1.456  -1.232  -0.669  0.908  -0.043  1.183  -0.402  -1.711  -1.679  -0.892  -1.950  -2.009  -0.691  -1.443  -0.526  -0.259  -0.140  -2.465  0.155  0.668  -1.575  -0.761  1.790 => B, J608
1.354  -0.559  -0.590  0.810  1.010  -0.561  -0.838  -1.581  -2.917  0.676  1.043  -1.671  -1.054  -3.201  -0.342  0.661  -0.896  -1.642  -0.521  -1.116  -1.705  -0.760  2.160 => B, J608
1.498  -0.463  0.118  0.643  0.416  -1.315  -1.737  1.338  -1.710  -0.166  -0.502  -1.748  0.814  0.874  0.636  1.942  -1.620  -4.349  0.699  0.490  -1.498  -0.415  0.155 => B, J489
0.561  -0.464  -0.543  1.116  -0.606  1.077  0.680  -0.706  -1.549  -0.540  -2.180  -1.592  -1.796  -1.725  0.034  1.211  -0.363  -2.006  -0.168  -0.271  -0.986  -0.146  2.106 => B, J608
2.413  -1.379  -0.157  1.040  -1.610  0.067  -2.528  0.981  -1.531  -0.086  -2.206  -1.732  -0.534  -0.268  0.797  2.916  -0.345  -5.874  1.612  0.390  -1.610  0.269  0.492 => B, J489
1.839  -2.420  0.692  1.060  0.155  -1.272  -3.384  -1.479  -0.047  0.013  1.151  -1.317  -0.342  -3.625  0.084  2.002  -0.598  -2.514  0.152  -0.051  -1.210  -0.573  2.514 => B, J878
2.323  -3.084  0.017  0.324  -0.443  1.310  -3.938  0.167  -2.477  0.257  -2.034  -2.206  -0.583  -3.427  0.610  4.658  -1.860  -2.357  1.469  0.204  -1.031  0.585  1.499 => B, J608
2.067  -1.014  0.207  0.531  -0.425  -0.289  -0.926  1.099  -2.407  -0.138  -1.181  -1.142  -0.064  0.552  0.263  2.746  -1.064  -3.932  0.288  0.198  -0.775  -0.581  -0.205 => B, J489
0.954  -1.527  -0.534  1.351  0.167  0.495  -0.935  -1.157  -1.818  0.747  -1.476  -0.756  -0.377  -3.321  0.103  1.755  -0.896  -2.186  0.395  0.022  -0.898  -0.489  1.133 => B, J608
0.403  -1.960  -0.566  0.377  -4.827  3.066  5.348  -0.781  -1.808  -2.446  -7.756  -0.739  0.178  2.780  0.305  4.684  1.288  -3.912  0.670  -0.159  0.533  -0.226  2.968 => B, J608
1.470  -0.232  -0.457  0.532  -0.714  -0.415  -2.189  2.540  -0.853  -0.452  -1.971  -0.106  -0.224  -0.148  1.043  1.869  -1.658  -7.213  1.237  0.100  0.634  -0.168  -0.237 => J, J489
2.534  -1.410  -0.110  0.946  -1.503  -0.173  0.407  -0.007  -2.035  -1.456  -2.819  -2.098  0.251  0.576  0.457  3.784  -1.008  -4.736  1.072  0.229  -0.744  -0.810  1.439 => B, J489
2.323  -1.094  0.206  -0.390  -1.247  -0.159  -1.156  1.511  -0.496  -0.193  -4.087  -0.986  -0.196  -0.332  0.150  2.402  -1.736  -3.180  1.208  0.112  -0.735  -0.595  -0.053 => W, J489
1.671  -1.870  0.003  1.309  -1.511  1.654  1.359  -0.955  -2.512  -0.788  -4.067  -1.592  0.244  0.324  -0.037  2.709  -0.065  -4.080  0.413  0.169  -0.986  0.263  2.199 => B, J608
1.121  -1.260  -0.167  1.544  -0.701  1.522  1.013  -0.783  -2.308  -1.484  -3.522  -1.693  -0.555  0.391  0.230  2.775  -0.152  -2.938  0.051  -0.109  -0.889  -0.306  2.376 => B, J608
2.930  -1.578  -0.496  0.810  -2.008  0.221  -0.299  -0.278  -0.468  -0.483  -4.044  -0.971  -0.092  -1.658  0.655  4.072  -1.884  -4.906  1.676  0.614  -1.113  -0.066  1.494 => J, J489
0.663  -1.027  -0.136  0.806  -1.039  1.532  -1.667  1.541  -2.072  -0.345  -3.509  -0.517  -0.243  0.124  0.206  2.496  -0.468  -2.671  1.010  -0.692  0.229  0.453  1.589 => B, J608
2.087  -2.023  0.164  0.808  -2.503  1.256  -1.670  1.608  -1.818  -0.277  -4.335  -3.212  1.073  1.446  0.794  5.256  -1.073  -4.817  1.571  0.194  -0.784  0.146  0.810 => B, J489
1.403  -1.227  -0.542  1.378  -0.914  1.012  -0.305  -1.103  -2.877  -0.781  -3.145  -2.273  -0.510  -1.303  0.042  2.528  -0.823  -3.162  -0.126  0.265  -0.742  -0.635  2.896 => B, J608
1.308  -1.078  -0.387  0.182  -0.886  0.817  -0.421  -1.013  -1.208  -0.099  -2.718  -0.826  -0.531  -1.765  -0.069  2.209  -1.109  -1.865  -0.019  -0.039  -0.943  -0.553  2.681 => B, J608
2.222  -2.628  0.219  0.779  -2.081  0.941  -1.621  1.729  -1.411  -0.478  -1.628  -0.905  0.033  -2.710  0.921  3.926  -0.132  -3.311  1.567  0.045  -0.761  -0.308  1.806 => B, J878
1.908  -2.169  0.016  0.855  -0.961  0.156  -2.966  1.570  -1.670  0.540  -1.902  -1.438  -0.085  -0.063  0.584  4.415  -2.470  -4.914  2.036  0.163  -0.783  0.760  -0.534 => B, J489
1.412  -0.696  -0.733  1.885  -0.290  -0.169  -0.017  -1.844  -2.327  -0.220  -1.623  -0.789  -0.514  -2.424  -0.037  2.026  -1.166  -2.593  -0.391  0.452  -1.975  -0.451  1.295 => B, J608
2.910  -0.932  -0.325  0.692  2.553  -1.920  -3.303  -0.528  -1.362  0.002  1.363  -2.381  -0.594  -2.616  0.058  1.611  -2.387  -2.586  0.603  0.450  -2.898  -0.481  -0.143 => B, J489
1.832  -1.777  0.438  0.705  -0.925  0.881  -2.403  2.726  -2.189  -0.162  -3.227  -2.627  -0.773  1.928  1.866  2.894  -0.402  -3.590  1.059  0.045  -0.355  0.412  0.316 => B, J489
0.645  -2.842  0.206  0.842  -1.052  2.494  -3.663  2.563  -2.180  -0.445  -4.808  -1.228  -0.453  0.407  1.013  3.260  -0.621  -3.678  2.390  0.375  0.980  0.624  1.644 => B, J608
0.606  -0.572  -0.846  1.169  -0.350  -0.421  1.573  -3.395  -2.078  -0.366  -1.167  -1.349  -0.160  -2.805  -0.556  0.386  -1.025  -1.226  -1.109  0.054  -1.030  -1.353  2.123 => B, J608
-0.460  -0.624  -0.906  0.335  -3.755  1.858  6.670  -2.031  -2.110  -2.226  -6.178  -0.521  -0.109  2.708  0.312  2.178  0.923  -2.512  -1.656  -0.445  -0.838  -0.767  3.084 => B, J608

0.132  0.855  -0.125  0.020  -0.121  0.925  -0.058  -0.906  -0.409  1.944  0.153  0.225  0.292  -0.782  -0.880  0.978  -0.582  -0.959  -1.738  2.070  0.519  -0.163  0.056 => [85], (78)
0.319  -0.057  -0.185  -1.056  -0.892  1.380  -1.085  -2.914  -0.578  1.471  -0.159  0.247  -1.532  -0.139  0.678  0.840  -0.379  0.096  0.041  1.228  -0.539  -0.985  0.344 => [82], (70)
0.399  -0.206  -0.916  -0.734  -0.249  -0.061  -0.017  -0.555  -0.321  -0.325  0.296  -0.191  -0.482  0.593  0.788  0.887  0.717  0.628  0.725  -0.318  -0.480  -0.847  0.272 => [86], (74)
1.081  -0.189  -0.537  0.548  0.065  -0.008  -0.148  -0.715  -0.187  1.852  -0.153  -0.174  -0.069  0.259  -0.045  0.188  -0.277  -0.276  -1.447  1.889  -0.328  -1.345  0.191 => [82], (78)
0.400  -1.372  -0.068  0.272  -0.592  1.366  -0.248  1.095  -0.153  2.607  0.073  0.140  0.592  -0.036  -1.600  0.055  -0.539  -2.145  -1.165  3.375  2.600  0.486  1.053 => [82], (78)
-0.751  -1.086  -0.072  -1.165  -1.584  1.425  -0.794  0.308  -1.110  -0.298  1.730  0.777  0.415  0.703  -0.432  0.726  -0.081  -0.412  1.097  0.338  1.138  -0.595  -0.039 => [86], (74)
-0.899  -0.850  1.193  -2.367  0.149  0.844  -1.930  -2.248  -2.168  -0.038  0.106  -0.152  0.679  0.034  -2.177  1.554  -0.166  2.014  -0.249  1.355  -1.226  -1.048  -0.066 => [89], (74)
-0.334  0.086  -0.113  -1.082  -0.556  0.552  -2.857  -0.680  -0.924  -0.316  -0.463  -0.724  -0.393  1.357  0.963  1.048  1.480  1.892  0.605  -0.953  -2.797  -1.339  0.652 => [86], (70)
0.280  -0.136  0.663  0.368  -0.827  1.376  0.979  1.758  0.401  0.643  0.456  0.261  0.215  -0.166  -1.206  -0.074  -0.826  -1.503  -0.514  0.965  2.626  1.399  0.596 => [86], (78)
1.152  -0.894  -0.638  0.004  0.082  0.605  0.168  0.649  0.134  1.681  0.156  -0.173  -0.009  0.537  0.103  0.453  -0.912  -1.701  -0.676  1.161  2.565  0.505  0.670 => [86], (78)
0.855  -0.635  -0.179  -0.806  -1.896  2.018  0.330  1.327  -1.145  1.323  0.295  -0.350  0.329  0.169  -2.338  2.545  -0.879  -1.579  -2.112  2.486  0.833  0.361  -0.008 => [86], (78)
0.857  -0.617  0.033  0.496  -0.293  1.053  -0.825  0.977  -0.467  2.015  0.538  -1.176  0.412  0.555  0.122  0.415  -0.719  -1.305  -0.930  1.720  0.434  -0.019  0.369 => [86], (78)
-0.202  -0.324  0.161  -1.530  -1.871  1.103  -1.324  -0.270  -1.208  -0.505  -0.502  0.460  0.162  -0.350  -1.181  1.387  -0.642  -0.224  0.221  0.460  1.297  -0.775  0.229 => [86], (70)
0.218  -0.521  -0.083  -0.095  -0.176  0.994  -0.105  1.587  0.221  2.591  0.725  0.358  0.281  -0.190  -1.163  -0.158  -0.915  -2.070  -0.857  2.220  3.217  2.851  0.807 => [89], (78)
-0.302  -0.091  -0.218  0.661  0.290  -0.251  0.731  0.602  0.466  0.969  1.074  0.050  -0.451  0.421  0.579  -0.592  -0.773  -0.414  -0.135  0.846  -0.114  0.958  -1.282 => [86], (78)
0.204  -1.061  0.079  -0.630  -0.685  0.976  0.536  -0.267  -0.330  -0.369  0.565  0.313  0.069  -0.269  0.245  0.121  0.189  0.139  0.942  -0.030  -0.210  -0.933  0.145 => [86], (70)
0.964  0.278  -0.193  0.425  -0.805  0.236  0.133  1.209  -0.111  0.656  0.320  0.145  -0.448  0.673  0.599  0.403  -0.563  -1.143  -0.731  0.680  2.315  0.069  0.414 => [86], (78)
0.542  -0.557  0.009  -0.667  -0.761  1.059  -0.819  -1.052  -1.241  0.013  0.189  -2.527  0.484  -0.461  -1.265  0.195  -0.961  -0.324  0.776  0.964  2.381  -0.373  -0.805 => [89], (70)
-1.166  -0.374  0.952  -1.001  -0.942  1.255  0.531  -0.321  -1.214  -1.320  -0.236  0.379  0.299  -0.949  -2.509  0.528  1.453  0.262  0.861  -0.037  1.608  -0.241  -1.073 => [86], (70)
-0.665  -0.018  -0.317  -1.581  -1.567  0.957  -0.250  -1.970  -1.851  -0.093  -0.011  -0.310  0.265  0.758  0.685  0.032  0.537  0.450  1.428  -0.602  1.201  -0.057  0.167 => [86], (70)
0.011  0.544  -0.917  -1.805  -1.260  0.908  -0.516  -0.932  -2.516  -0.677  -0.336  -0.168  -0.642  0.464  -0.919  0.971  -0.321  2.165  0.206  1.202  -1.210  -1.119  -0.026 => [89], (70)
0.273  -0.069  0.425  -0.183  -0.669  0.182  -0.201  -0.733  -0.574  0.079  1.009  0.189  0.300  -0.008  0.354  0.557  -0.622  -0.116  0.159  0.781  0.908  -0.415  0.100 => [89], (70)
-1.302  0.078  0.344  -2.047  -1.647  2.320  -0.880  -0.774  -0.921  -0.926  -0.509  -0.044  0.902  0.202  -1.296  0.976  -0.773  -0.020  1.150  1.076  0.567  -0.804  0.179 => [86], (70)
-0.875  -0.517  0.160  -1.383  -1.221  1.547  -1.242  0.033  -1.791  0.449  0.113  0.263  0.565  0.160  -2.738  0.763  -0.718  -0.406  0.250  1.988  3.368  0.081  0.025 => [89], (74)
-0.295  -0.967  0.170  -1.755  -1.820  1.994  -1.574  -0.515  -0.991  0.152  0.285  0.044  1.239  -1.163  -2.190  -0.140  0.241  -0.703  1.008  1.649  4.162  0.851  -0.138 => [86], (74)
-0.832  -0.293  0.333  -1.533  -1.040  1.602  -0.305  -0.797  -1.568  -0.715  -0.105  -0.275  0.463  -0.240  -1.054  0.052  1.323  0.178  1.618  0.378  1.628  -0.154  0.243 => [86], (70)
-1.044  -0.781  0.825  -1.661  -1.567  3.625  -1.897  -0.034  -1.899  1.247  -0.599  -0.141  -0.416  0.460  -1.658  0.809  -0.495  -0.409  0.550  1.737  1.624  -0.795  0.364 => [86], (74)
0.815  -0.857  -0.095  -0.503  -1.258  1.242  -0.050  0.454  0.017  2.119  0.429  -0.642  0.390  0.787  -1.567  0.484  -0.858  -0.912  -1.802  2.220  1.228  1.393  0.424 => [89], (78)
